Below is a small trained network, with its code and all its weights. Each question gives an input and a class and asks what happens when units are switched off, that is, made to give their printed mean instead of their output.

import numpy as np


def w(rows, s, z=0):
    codes = np.array(rows[::2]) - 128.0
    scale = np.full(codes.shape[1], s)
    scale[-1] = z or s
    return codes * scale


def f(y):
    return np.maximum(y, 0)


def log_softmax(a):
    a = a - a.max(-1, keepdims=True)
    return a - np.log(np.exp(a).sum(-1, keepdims=True))


def net(x, mask):
    res = np.array(x, float).reshape(1, 7) / 4 @ E
    y = f(res @ A[0][:, :-1].T + A[0][:, -1])
    res = res + np.where(mask, y, B[0][:, -1]) @ B[0][:, :-1]
    return log_softmax(res[-1] @ U[:, :-1].T + U[:, -1])


A, B = {}, {}
E = w([
[223,137,22,209],'x0',
[15,192,93,217],'x1',
[128,128,128,128],'x2',
[127,127,128,127],'x3',
[130,134,131,128],'x4',
[128,128,129,128],'x5',
[142,44,249,226],'x6',
],0.012)
A[0] = w([
[116,110,95,129,118],'neuron 0',
[111,129,70,147,123],'neuron 1',
[231,112,128,53,185],'neuron 2',
[30,153,159,65,81],'neuron 3',
[234,106,83,204,3],'neuron 4',
[111,83,185,91,145],'neuron 5',
[121,187,91,7,110],'neuron 6',
[134,93,177,212,114],'neuron 7',
[224,107,106,63,39],'neuron 8',
[128,152,55,133,119],'neuron 9',
[177,128,108,160,153],'neuron 10',
[54,169,157,80,35],'neuron 11',
[48,154,148,185,17],'neuron 12',
[104,168,71,167,99],'neuron 13',
[88,168,98,122,82],'neuron 14',
[151,210,39,190,123],'neuron 15',
[110,126,103,43,45],'neuron 16',
[228,150,110,168,104],'neuron 17',
[125,83,153,213,18],'neuron 18',
[116,158,89,122,132],'neuron 19',
[149,87,228,120,132],'neuron 20',
[109,128,87,187,72],'neuron 21',
[63,164,146,176,161],'neuron 22',
[191,107,170,139,67],'neuron 23',
[72,153,151,170,131],'neuron 24',
[144,141,165,191,50],'neuron 25',
[141,52,171,102,142],'neuron 26',
[138,164,66,132,108],'neuron 27',
],0.014)
B[0] = w([
[130,127,130,111,141],'neuron 0',
[156,123,145,108,174],'neuron 1',
[81,127,99,189,248],'neuron 2',
[131,82,67,155,214],'neuron 3',
[48,169,139,235,202],'neuron 4',
[122,162,173,120,209],'neuron 5',
[71,141,109,225,229],'neuron 6',
[88,147,104,161,236],'neuron 7',
[168,56,57,97,189],'neuron 8',
[154,146,134,89,188],'neuron 9',
[142,129,100,101,193],'neuron 10',
[167,80,61,109,178],'neuron 11',
[57,203,186,253,184],'neuron 12',
[151,121,136,76,189],'neuron 13',
[172,123,130,97,164],'neuron 14',
[163,113,159,64,240],'neuron 15',
[92,164,174,208,165],'neuron 16',
[105,139,102,169,204],'neuron 17',
[163,32,29,104,187],'neuron 18',
[151,119,130,122,173],'neuron 19',
[137,155,190,99,236],'neuron 20',
[162,117,133,101,171],'neuron 21',
[131,107,78,121,234],'neuron 22',
[130,150,166,117,170],'neuron 23',
[110,127,93,157,207],'neuron 24',
[147,95,84,130,166],'neuron 25',
[135,155,173,101,209],'neuron 26',
[167,104,144,105,180],'neuron 27',
],0.015,0.016)
U = w([
[62,167,149,181,251],'0',
[174,95,5,110,60],'1',
[218,144,234,42,44],'2',
],0.013,0.0033)

Each question gives the input, the list of numbers given to net, and the class t.
The units are the neurons (one row each of A and B). Each row of codes is followed by its name. A weight is (code - 128) times the scale printed after its matrix; where a second scale follows, it is the last column's (A, B and U).
mask holds one flag per neuron, in row order. A switched-off neuron (its flag False) gives its mean, the last column of its row in B, instead of its output. The means were averaged over made-up inputs and are rounded, as every weight is.
A unit's drop is (log p(t) with every unit on - log p(t) with that unit switched off) / (log p(t) with every unit on - log p(t) with every unit switched off).
The circuit of an input: a set's keep is (log p(t) with only the set's units on - log p(t) with every unit switched off) / (log p(t) with every unit on - log p(t) with every unit switched off). Starting from the 12 units with the biggest drops (on a tie, the unit counted first), units are removed one at a time, each time the one whose removal leaves the highest keep (on an exact tie, the one counted first), for as long as the keep stays at least 0.8.
circuit, biggest first: the units of the circuit, biggest drop first
k most important neurons: the k neurons with the biggest drops, biggest first
drop of u: that unit's drop, to one decimal
input [5,-6,-3,-6,-6,-1,3], class 0: circuit, biggest first -> [neuron 4]
input [5,1,4,3,-8,1,7], class 1: 3 most important neurons -> [neuron 18; neuron 12; neuron 25]
input [-6,2,-6,1,0,1,-5], class 1: 2 most important neurons -> [neuron 11; neuron 3]
input [-5,0,5,0,0,-7,2], class 2: circuit, biggest first -> [neuron 6; neuron 2]
input [-3,0,-4,5,5,0,-8], class 0: 4 most important neurons -> [neuron 6; neuron 16; neuron 18; neuron 8]
input [-5,7,4,7,5,-3,-1], class 1: 3 most important neurons -> [neuron 11; neuron 3; neuron 22]
input [0,-5,0,-1,-1,5,4], class 2: 3 most important neurons -> [neuron 6; neuron 20; neuron 4]
input [-8,4,8,1,-1,-1,0], class 1: 2 most important neurons -> [neuron 11; neuron 3]
input [1,-8,-2,-8,-4,-2,4], class 0: 2 most important neurons -> [neuron 2; neuron 15]
input [-6,1,1,0,-1,-2,-6], class 1: 3 most important neurons -> [neuron 11; neuron 3; neuron 12]
input [0,-4,0,1,-5,-5,-8], class 0: 4 most important neurons -> [neuron 6; neuron 16; neuron 18; neuron 2]
input [-6,0,-8,7,0,0,2], class 2: 3 most important neurons -> [neuron 6; neuron 2; neuron 4]
input [0,-2,3,7,-7,-2,-1], class 0: 2 most important neurons -> [neuron 18; neuron 22]
input [4,8,0,7,-4,5,7], class 1: most important neuron -> [neuron 18]
input [0,5,-4,-8,-3,-7,-4], class 1: 4 most important neurons -> [neuron 20; neuron 26; neuron 5; neuron 22]
input [-7,4,-4,3,-6,7,-2], class 1: drop of neuron 11 -> 0.9
input [0,-5,0,-5,-3,1,3], class 2: drop of neuron 6 -> 0.4
input [-8,1,0,1,-2,-2,-7], class 1: drop of neuron 20 -> 0.2
